Each row has a name. After each piece below comes the name of the row it's from, unless a question asks for something else. Each question is about the rows just above it.

[-40  87  58 -31   3 -48 -21] : zasil
[ 46   7 -40 -72 -53  15 -19] : gumol
[ 61  -7 -62  -1  48 -33 -49] : fabad
[ 63  21 -54 -31  36 -46 -63] : Debad
[-20  86  40 -40  10 -56 -35] : Kibu
[-67  17  71   0 -47  27  47] : Pibeg
[-40   7 -72 -19  47  15 -53] : Zir
[ 28 -11 -35  49  86 -42 -35] : sosu
[ -7  61 -62 -49 -34  48  -1] : Benab
[ 61  -1  48 -49 -62 -33  -8] : gizul
[ 14  73   5 -76 -24 -37 -42] : roge
Put [-62 -49 -33  -7  -1  48  61] back in order: which row is it?	fabad
Put [  5  14 -24 -76  73 -42 -37] back in order: which row is it?	roge
Which row holds these entries in another order? [-19  15 -53 -72 -40   7  46]	gumol

[ 61 -35 -35  38] : punos
[-29  13 -35 -34] : Mubik
[ 61 -35 -35  59] : Vem
[ 13 -35 -35 -29] : Kaz
[ 61 -35 -35 -41] : tas
[-34 -35  13 -29] is which row reordered?	Mubik
Which row holds these entries in another order? [-35 -35 -29  13]	Kaz
Which row holds these entries in another order? [ 59 -35 -35  61]	Vem

[  7 -13  -5  -2   9  -5  -2 -16 -15 -16 -20  11  -5 -37   0  -1 -12   2
  -2   1  13  15  12  16  10   0   8   6   7  17   3  11  -7  10   8 -13
  25 -10 -15   5  12  -4  -3   0  16  -8 -16  14   0 -10  -2]  supu
[ -5  12   1   4 -14 -16  13 -16   5  -1  -1   8  -5 -15   6 -19  -2  -3
 -17  17 -14 -11   8  -7  16  -7  13  17   0   5   1   4  28   3 -35  15
  19   6 -15  14 -11  -1  16 -13 -18  13   0  10   6  -7  -4]  pepu
[-15 -15  13   6   7 -10   8 -13   7  -4  12   8  16  26   5   3   2 -13
 -16  -2 -10  16  -3  -5  -1  10  -5  11  -8   9  -2  -2  14   0  -5   1
 -12   0  15  11 -16  10  17  -2 -16 -37  -7  12 -20   0   0]  mizu
[  8 -14  -7  -5   6  -7  -1 -15 -17 -16 -18  16  -4 -35   3   0 -14  -1
   1   5  16  13  14  17  13  -2   6   5   8  19   4  12 -11  10   6 -16
  28 -13 -15   3  16  -5  -3   1  17  -7 -19  13   0 -11  -1]  Bizuk
[  1  16   6  14  -7  28  16  19  12   8  -1 -11 -15   6 -19 -16 -14  17
   1  -2   0  -5  -5 -14  10   4 -11   5  -1  17   0 -15   4 -16 -17  -7
 -13  -7  -3 -18  -1  16 -35   5  13  -4  13  13   3   6   8]  zame
Which row holds these entries in another order? [ -8   0 -13  -5 -16  -2  10  -7  -1 -12 -20   0  13   7  25   9  17  11
 -10   8  -5  12 -16  12  -2  -5   1 -37  15   0  16  -2  -3  -2   6  -4
 -13   0  10  16  11   8 -15  14   3   2 -16   5   7 -10 -15]	supu
[-35 -19 -18 -17 -16 -16 -15 -15 -14 -14 -13 -11 -11  -7  -7  -7  -5  -5
  -4  -3  -2  -1  -1  -1   0   0   1   1   3   3   4   5   5   6   6   6
   8   8  10  12  13  13  13  14  16  16  16  17  17  19  28] is which row reordered?	Bizuk
Put [ 13   3   6   8   1  16   6  14  -7  28  16  19  12   8  -1 -11 -15   6
 -19 -16 -14  17   1  -2   0  -5  -5 -14  10   4 -11   5  -1  17   0 -15
   4 -16 -17  -7 -13  -7  -3 -18  -1  16 -35   5  13  -4  13] back in order: which row is it?	zame
Which row holds these entries in another order? [  8   6   3  13  13  -4  13   5 -35  16  -1 -18  -3  -7 -13  -7 -17 -16
   4 -15   0  17  -1   5 -11   4  10 -14  -5  -5   0  -2   1  17 -14 -16
 -19   6 -15 -11  -1   8  12  19  16  28  -7  14   6  16   1]	zame
[-37 -20 -16 -16 -16 -15 -15 -13 -13 -12 -10 -10  -8  -7  -5  -5  -5  -4
  -3  -2  -2  -2  -2  -1   0   0   0   0   1   2   3   5   6   7   7   8
   8   9  10  10  11  11  12  12  13  14  15  16  16  17  26] is which row reordered?	mizu
Which row holds these entries in another order? [-13 -13   0   8 -12  10  -5   8 -15   5  16 -16 -37   0  12  11   1   0
  17  -2 -20  14  -5 -16  15  -3  -8 -15   2  -7  13   0  -1   3  16  -5
   7 -10   6  -2   9  12  10  -2 -10  26  11  -2  -4 -16   7]	mizu
Put [ -2 -10   0  14 -16  -8  16   0  -3  -4  12   5 -15 -10  25 -13   8  10
  -7  11   3  17   7   6   8   0  10  16  12  15  13   1  -2   2 -12  -1
   0 -37  -5  11 -20 -16 -15 -16  -2  -5   9  -2  -5 -13   7] back in order: which row is it?	supu

[ 7 15  0  2  3 -2]  gop
[ 6 18  3 14 -2 45]  mozel
[ 2 74  3  5 34 13]  dakip
[-5  9  6 -4 -1  5]  vavos
[ 2 13  5 33  3 74]  rika
[-2 30 16  4 -2  0]  depul
Put [74  3 33  5 13  2] back in order: which row is it?	rika
Which row holds these entries in another order? [ 2  3  5 13 33 74]	rika
[13  2 74  3  5 34] is which row reordered?	dakip

[-18  35 -31 -19   6  -7  38  -9 -50] -> tori
[-29 -42  17  51  27   2  25  -3  10] -> geb
[-34   3 -10 -19   5   0 -18 -24 -70] -> non
[ 27  10   2  -2 -42  51 -29  25  17] -> Lusut
[-29  25 -34  16  30 -16  47 -16  -2] -> varu
[ 16  30 -45  36  33  20 -10  -9  29] -> gulov
[-29  25 -34  16  30 -16  47 -16 -10] -> buro
[ 49  10   4 -29 -41   7 -27  29   5] -> dagi
[-29   2  10  -3  50  25 -43  17  27] -> vemum
Which row holds these entries in another order? [ 17  27 -29   2  10  -3  50  25 -43]	vemum
[-41 -29 -27   4   5   7  10  29  49] is which row reordered?	dagi
[ 17  25 -29  51 -42  -2   2  10  27] is which row reordered?	Lusut
Put [-42 -29  -2   2  10  17  25  27  51] back in order: which row is it?	Lusut
[-43 -29  -3   2  10  17  25  27  50] is which row reordered?	vemum
Put [-42 -29  -3   2  10  17  25  27  51] back in order: which row is it?	geb

[-53 -66 -62 -67 -39  56 -21 -59  22  71 -62  16  -9 -57  61 -16 -23 -66] -> Zatun
[-45 -34  53  71 -15  35 -48 -24  40  33 -55 -47 -54   9  -6 -46 -61  61] -> zitot
[ 66  30 -57  48 -63  49  25  40  25  35  65 -27  49 -67 -41  18  59 -12] -> peraz
[-48 -34  53 -61  40 -45 -46 -55  35  70   9 -54  61 -24 -48  33 -15  -6] -> legel
[ 34  35  30 -57 -69  23  25  32 -35  -6  61  -1 -64 -32 -26 -29  20  12] -> kinez
[ -9 -62  16 -23 -21 -59 -39 -66 -56 -62  56  61 -16  22  71 -67 -53 -66] -> rufi
[-24 -48 -61  71  33 -46 -54 -48  35 -34 -15  53  40   9  61  -6 -45 -55] -> nus
[-53  -6  52 -55  34 -25  -1 -32   0 -26 -80  26 -73  61  25   2 -29  41] -> dumo
[-67  61 -62 -39 -16  22 -62 -56  16 -23 -21  71 -66 -53 -59  -9 -66  56] is which row reordered?	rufi
[-67 -66 -66 -62 -62 -59 -56 -53 -39 -23 -21 -16  -9  16  22  56  61  71] is which row reordered?	rufi
[-61 -55 -54 -48 -48 -46 -45 -34 -24 -15  -6   9  33  35  40  53  61  71] is which row reordered?	nus
Put [-55 -45  -6  61   9  40  53 -15 -34  35 -48 -54 -46  33  71 -61 -48 -24] back in order: which row is it?	nus

[ 14   1 -10  67   5 -29]  Kosan
[-50 -16 -47  32  16   1]  zov
[ 33   5  16  67   3 -18]  Leka
[35  5 32 57  3  7]  Fikim
[ 67   1  14 -10   5 -30]  gab
[ 30   6  50 -20 -20  10]  kitak
[-20 -20  50   6   9  30]  res
[-34 -10 -47  48  13 -21]  Bori
[ 16  33 -18   5   4  67]  Rivi
[-50 -21 -30  18  16  24]  kudun
[-47 -34 -21 -10  13  48] is which row reordered?	Bori
[ 50   6 -20  30 -20   9] is which row reordered?	res
[-29  14   1  67   5 -10] is which row reordered?	Kosan
Which row holds these entries in another order? [ 50   6   9  30 -20 -20]	res
Which row holds these entries in another order? [-18   3  67  16   5  33]	Leka
Which row holds these entries in another order? [-29   5  67 -10   1  14]	Kosan

[-13 -17 -14  -8] -> vob
[-15   7   1   2] -> fisa
[-13 -17  -8 -15] -> muba
[ 1 -6  4 -1] -> Botos
[ 59 -11 -76 -34] -> ropi
Put [-17 -14 -13  -8] back in order: which row is it?	vob
[ -8 -15 -13 -17] is which row reordered?	muba
[-76 -34  59 -11] is which row reordered?	ropi

[ 28 -37  17  30 -26  36  29 -25 -14   0 -16   6  22 -22  31 -28  30  34
  12  47  12  35] : Tubot
[ 25 -32 -35  27 -10 -40  -8  25 -34 -18  -2 -15  27 -30 -12  23  27   7
   4  27  22 -50] : Nafu
[-26  25  -3 -29  10 -12 -26  -7  34  -9 -12 -19 -20  36 -19 -10 -29 -11
  40 -30 -16   0] : ris
[  7  16 -37  -5  27 -43 -24  33 -34  14  26   2   6 -29 -28  32   0 -34
 -31 -19  16 -40] : fosa
[  8  -1 -24  -1 -13 -25 -19  24  14 -23 -24 -21  15   8 -20   8  13  13
  34  10  17 -20] : Lakan
[ 27   4 -18  -3  23 -11 -47  40   5  -2  51  16  18 -13   4  61  11 -45
  18  75 -18  -6] : lumor
[ 26 -28 -27  24 -12 -34 -15  31 -17 -27 -14 -23  27 -22 -21  29  28  17
   9  28  29 -30] : Vobus
[-31  52   5 -39  36   2 -12  -2   1  23  29  16 -32  10 -14  11 -38 -32
 -21 -54 -25   0] : madip
[-38   5 -14   2 -25  23 -21  10 -12 -31 -32  52   0  36 -32  11 -39  16
   0  29  -2 -54] : zeg
[ 16 -32 -22  18 -20 -20  -8  20  -8 -25 -16 -22  20 -15  -5   4  26  19
  24  29  24 -15] : fug
[ -3 -11  51   4 -18  75  18 -47  27   4 -14   5  -6  17  40 -45  -2  23
  18  11 -18  61] : sege
[ 18  51  -6  16 -18  18   4 -11 -14  -3  11 -18 -45  -2   5   4  27  40
  23  75  61 -47] : Dira
[-47 -45 -18 -18 -14 -11  -6  -3  -2   4   4   5  11  17  18  18  23  27
  40  51  61  75] is which row reordered?	sege
Put [ 11   5  23 -54   0  -2  16 -31 -14 -12 -38 -21   2 -32  52  36 -32   1
  10  29 -39 -25] back in order: which row is it?	madip
Put [-47  61  75  23  40  27   4   5  -2 -45 -18  11  -3 -14 -11   4  18 -18
  16  -6  51  18] back in order: which row is it?	Dira

[  3  11  11 -40 -80] -> Lidof
[ 12  -1  21  -8 -33] -> Samo
[ 74  20 -15   3 -11] -> ruli
[-22 -63   1  28 -88] -> Bemi
[ -1 -33  -7  12  21] -> kibe
[ 18 -21  -2   6 -14] -> Tosi
[ 74  20   2 -15 -11] -> sus
Which row holds these entries in another order? [-11   3 -15  20  74]	ruli
Put [ -7  12  21  -1 -33] back in order: which row is it?	kibe
[-15 -11   3  20  74] is which row reordered?	ruli
Which row holds these entries in another order? [ 18 -21 -14  -2   6]	Tosi
Which row holds these entries in another order? [ -7  21  12 -33  -1]	kibe

[ 85 -34 -60 -28] = Pas
[-69   7 -74  -3] = Nepom
[-61  63  55  70] = gisuk
[ 16 -34 -60 -28] = Rur
[-61 -27  16 -34] = vup
[-60  16 -34 -27] = dorik
Which row holds these entries in another order? [-60 -34 -28  16]	Rur
[ -3 -74   7 -69] is which row reordered?	Nepom
[-61  55  63  70] is which row reordered?	gisuk
Which row holds these entries in another order? [ 16 -34 -27 -60]	dorik
[-28 -60 -34  85] is which row reordered?	Pas

[-69  27  32  31  46  62]  mafeg
[ 59 -55  31 -24  42  30]  donul
[-25  82  -9 -32  51 -24]  Tupa
[ 62 -69  33 -15  46  27]  Gos
[-24 -27 -32  82  -9 -26]  mivan
[-24  51 -32  82  -9 -26]  neb
Which row holds these entries in another order? [-26 -24  51 -32  82  -9]	neb
Which row holds these entries in another order? [ 82  -9 -32  51 -24 -25]	Tupa
Put [ 62  46  31  32  27 -69] back in order: which row is it?	mafeg
Put [-32 -26 -24  -9  51  82] back in order: which row is it?	neb
Put [ 30  42 -24  31 -55  59] back in order: which row is it?	donul

[ 66   9  -4 -26] = dofe
[  8  70 -14  23] = gasu
[ 24   5 -28  -8] = Mev
[-18 -23  -2  24] = Lop
[ 70  23 -14   9] = bon
[ 23 -14   8  69] = Vig
[-27  -4   9  66] = Zizu
[-38 -29  20  46] = Baz
[-39 -29  23  47] = fuf
[ 33   9 -26 -11] = rigiv
[ 66 -27  -4   9] is which row reordered?	Zizu
[-26  66   9  -4] is which row reordered?	dofe
Which row holds these entries in another order? [ 69   8 -14  23]	Vig
Put [ 47  23 -29 -39] back in order: which row is it?	fuf
Which row holds these entries in another order? [ 66   9  -4 -27]	Zizu
Put [ 70 -14  23   8] back in order: which row is it?	gasu

[ 63 -94 -13 -22 -23  31 -43  57 -23 -63 -21] : tono
[-94 -24 -23  56 -21 -43 -63 -13 -22  63  31] : keves
[-22 -24 -63 -94  57  63 -13 -21 -23  31 -43] : gunu
Put [-21 -43  63  57 -63 -23  31 -22 -23 -13 -94] back in order: which row is it?	tono
Put [-63 -21  63 -94 -13 -22 -23  31 -43  57 -23] back in order: which row is it?	tono
Which row holds these entries in another order? [ 31  63 -22 -13 -63 -43 -21  56 -23 -24 -94]	keves
[-94 -63 -43 -24 -23 -22 -21 -13  31  57  63] is which row reordered?	gunu

